Below are the code and all the weights of a small trained network. Each question names an input and a target symbol and asks about switching units off, where a switched-off unit gives its printed mean instead of its output.

import numpy as np


def w(rows, s, z=0):
    codes = np.array(rows[::2]) - 128.0
    scale = np.full(codes.shape[1], s)
    scale[-1] = z or s
    return codes * scale


def f(y):
    return np.maximum(y, 0)


def softmax(a):
    e = np.exp(a - a.max(-1, keepdims=True))
    return e / e.sum(-1, keepdims=True)


def log_softmax(a):
    a = a - a.max(-1, keepdims=True)
    return a - np.log(np.exp(a).sum(-1, keepdims=True))


def net(x, mask):
    ids = ['ΓΛΣΦαβδεζηξπω'.index(c) for c in x.split()]
    T = len(ids)
    res = E[ids] + P[:T]
    r = res
    for j in range(2):
        rows = slice(3 * j, 3 * j + 3)
        q, k, v = (r @ M[0][rows].T for M in (Q, K, V))
        z = softmax(np.where(np.tri(T) > 0, q @ k.T / 3**0.5, -1e9)) @ v
        o = O[0][rows]
        res = res + np.where(mask[j], z, o[:, -1]) @ o[:, :-1]
    y = f(res @ A[0][:, :-1].T + A[0][:, -1])
    res = res + np.where(mask[2:6], y, B[0][:, -1]) @ B[0][:, :-1]
    return log_softmax(res[-1] @ U[:, :-1].T + U[:, -1])


Q, K, V, O, A, B = {}, {}, {}, {}, {}, {}
E = w([
[83,176,137,170,74,116],'Γ',
[171,98,88,119,203,104],'Λ',
[96,100,84,106,115,138],'Σ',
[164,156,86,101,122,156],'Φ',
[82,89,155,128,105,145],'α',
[148,200,187,138,109,137],'β',
[187,125,152,158,91,176],'δ',
[166,162,108,119,59,97],'ε',
[106,157,153,139,184,180],'ζ',
[108,200,129,103,78,186],'η',
[165,191,121,185,169,135],'ξ',
[147,130,170,155,140,74],'π',
[104,121,135,164,251,114],'ω',
],0.026)
P = w([
[109,70,1,241,97,176],'0',
[128,130,150,60,147,101],'1',
[127,141,135,65,142,109],'2',
[137,141,128,92,137,114],'3',
[142,148,123,103,127,119],'4',
[138,151,121,118,124,125],'5',
[153,156,118,120,122,120],'6',
[148,158,121,134,129,130],'7',
[144,161,119,143,125,136],'8',
[139,164,111,139,126,129],'9',
[128,171,113,145,133,131],'10',
],0.0092)
Q[0] = w([
[152,173,46,184,159,70],'head 0',
[88,10,114,109,104,145],'head 0',
[192,159,66,161,140,136],'head 0',
[142,109,154,157,118,48],'head 1',
[163,175,59,209,143,177],'head 1',
[120,115,165,81,140,107],'head 1',
],0.012)
K[0] = w([
[107,102,207,175,121,197],'head 0',
[135,236,155,27,144,134],'head 0',
[99,175,78,235,132,135],'head 0',
[159,127,148,161,112,87],'head 1',
[127,153,3,227,115,164],'head 1',
[142,154,147,48,164,87],'head 1',
],0.011)
V[0] = w([
[68,223,164,145,133,183],'head 0',
[158,247,68,163,148,104],'head 0',
[211,103,141,128,113,228],'head 0',
[113,116,175,132,187,220],'head 1',
[29,181,18,98,118,213],'head 1',
[122,156,251,116,63,1],'head 1',
],0.0088)
O[0] = w([
[38,216,167,114,190,108,146],'head 0',
[159,202,124,149,123,92,253],'head 0',
[125,110,18,38,161,250,227],'head 0',
[138,105,223,169,214,223,167],'head 1',
[175,199,255,45,11,83,137],'head 1',
[47,143,54,167,107,194,2],'head 1',
],0.0081,0.0052)
A[0] = w([
[43,89,61,117,116,99,74],'neuron 0',
[177,136,236,215,87,245,158],'neuron 1',
[180,222,99,92,149,125,145],'neuron 2',
[126,104,96,73,231,2,3],'neuron 3',
],0.0067,0.0047)
B[0] = w([
[147,133,156,8,125,105,144],'neuron 0',
[55,117,85,164,175,145,254],'neuron 1',
[171,67,119,168,139,167,253],'neuron 2',
[144,118,170,210,15,177,184],'neuron 3',
],0.011,0.0095)
U = w([
[106,173,151,171,6,113,98],'Γ',
[177,57,112,177,76,138,186],'Λ',
[135,80,175,45,92,85,255],'Σ',
[240,164,136,53,133,140,69],'Φ',
[45,2,182,108,40,185,161],'α',
[138,177,90,186,88,204,179],'β',
[154,69,107,56,109,245,84],'δ',
[191,181,45,134,57,104,128],'ε',
[147,111,195,81,177,163,123],'ζ',
[135,150,208,90,10,248,50],'η',
[254,197,99,146,208,70,19],'ξ',
[106,59,41,197,127,52,161],'π',
[118,54,187,196,143,69,136],'ω',
],0.0078,0.0084)

Each question gives the input, a string of symbols that net reads in full, and the target symbol t.
The units are the heads (3 rows each of Q, K, V and O) and the neurons (one row each of A and B). Each row of codes is followed by its name. A weight is (code - 128) times the scale printed after its matrix; where a second scale follows, it is the last column's (O, A, B and U).
mask holds one flag per unit, heads first, then neurons. A switched-off unit (its flag False) gives its mean, the last column of its rows in O or B, instead of its output. The means were averaged over made-up inputs and are rounded, as every weight is.
A unit's drop is (log p(t) with every unit on - log p(t) with that unit switched off) / (log p(t) with every unit on - log p(t) with every unit switched off).
The circuit of an input: a set's keep is (log p(t) with only the set's units on - log p(t) with every unit switched off) / (log p(t) with every unit on - log p(t) with every unit switched off). Starting from all 6 units, units are removed one at a time, each time the one whose removal leaves the highest keep (on an exact tie, the one counted first), for as long as the keep stays at least 0.8.
units of the circuit, in order: the units of the circuit, biggest drop first
unit that matters most: the unit with the biggest drop
which heads matter: for each layer, one digit per head in row order, 1 if its drop is at least 0.15 and else 0, layers parted by /
drop of u: that unit's drop, to one decimal
input δ ζ δ β π Λ Λ β Λ π ω, target δ: which heads matter	10
input δ β ξ ω η α ε, target δ: which heads matter	10
input δ Λ ζ β Λ, target δ: unit that matters most	head 0
input β Λ ζ ω α δ Λ ε β ω, target β: units of the circuit, in order	(neuron 3; head 1)
input Γ β ω β η β ε δ β, target Γ: which heads matter	11
input ω Λ β α ω π, target π: which heads matter	01
input Λ δ Λ, target Λ: which heads matter	01
input Φ ζ δ, target Φ: which heads matter	11
input ζ ζ β ω β β Γ δ, target ζ: units of the circuit, in order	(head 1; neuron 3; neuron 1)
input Λ β β Λ ω β π β ω ω ω, target ω: units of the circuit, in order	(head 0; neuron 3)
input β δ β ω ξ β ω, target β: units of the circuit, in order	(neuron 3; head 0)
input ξ ω β Λ ω Σ δ β, target ξ: units of the circuit, in order	(head 0; neuron 3)
input δ η π, target δ: units of the circuit, in order	(head 0; neuron 0; head 1)
input δ Φ δ π β ω Φ, target δ: unit that matters most	head 0
input ζ β Λ β π ζ Λ Φ β Λ δ, target ζ: units of the circuit, in order	(head 1; neuron 1)
input ω ε ξ δ α α ξ, target ω: units of the circuit, in order	(head 0; head 1; neuron 1)
input ω δ Σ ω α Λ α Φ ξ Φ β, target ω: units of the circuit, in order	(head 0; neuron 1; head 1)
input δ Λ β ξ Λ δ ω Σ ω η Λ, target δ: drop of neuron 0	0.0
input β ω π β Λ Γ, target Γ: drop of head 0	0.6
input ξ δ Λ ζ ω η β β β ε, target ξ: unit that matters most	head 0
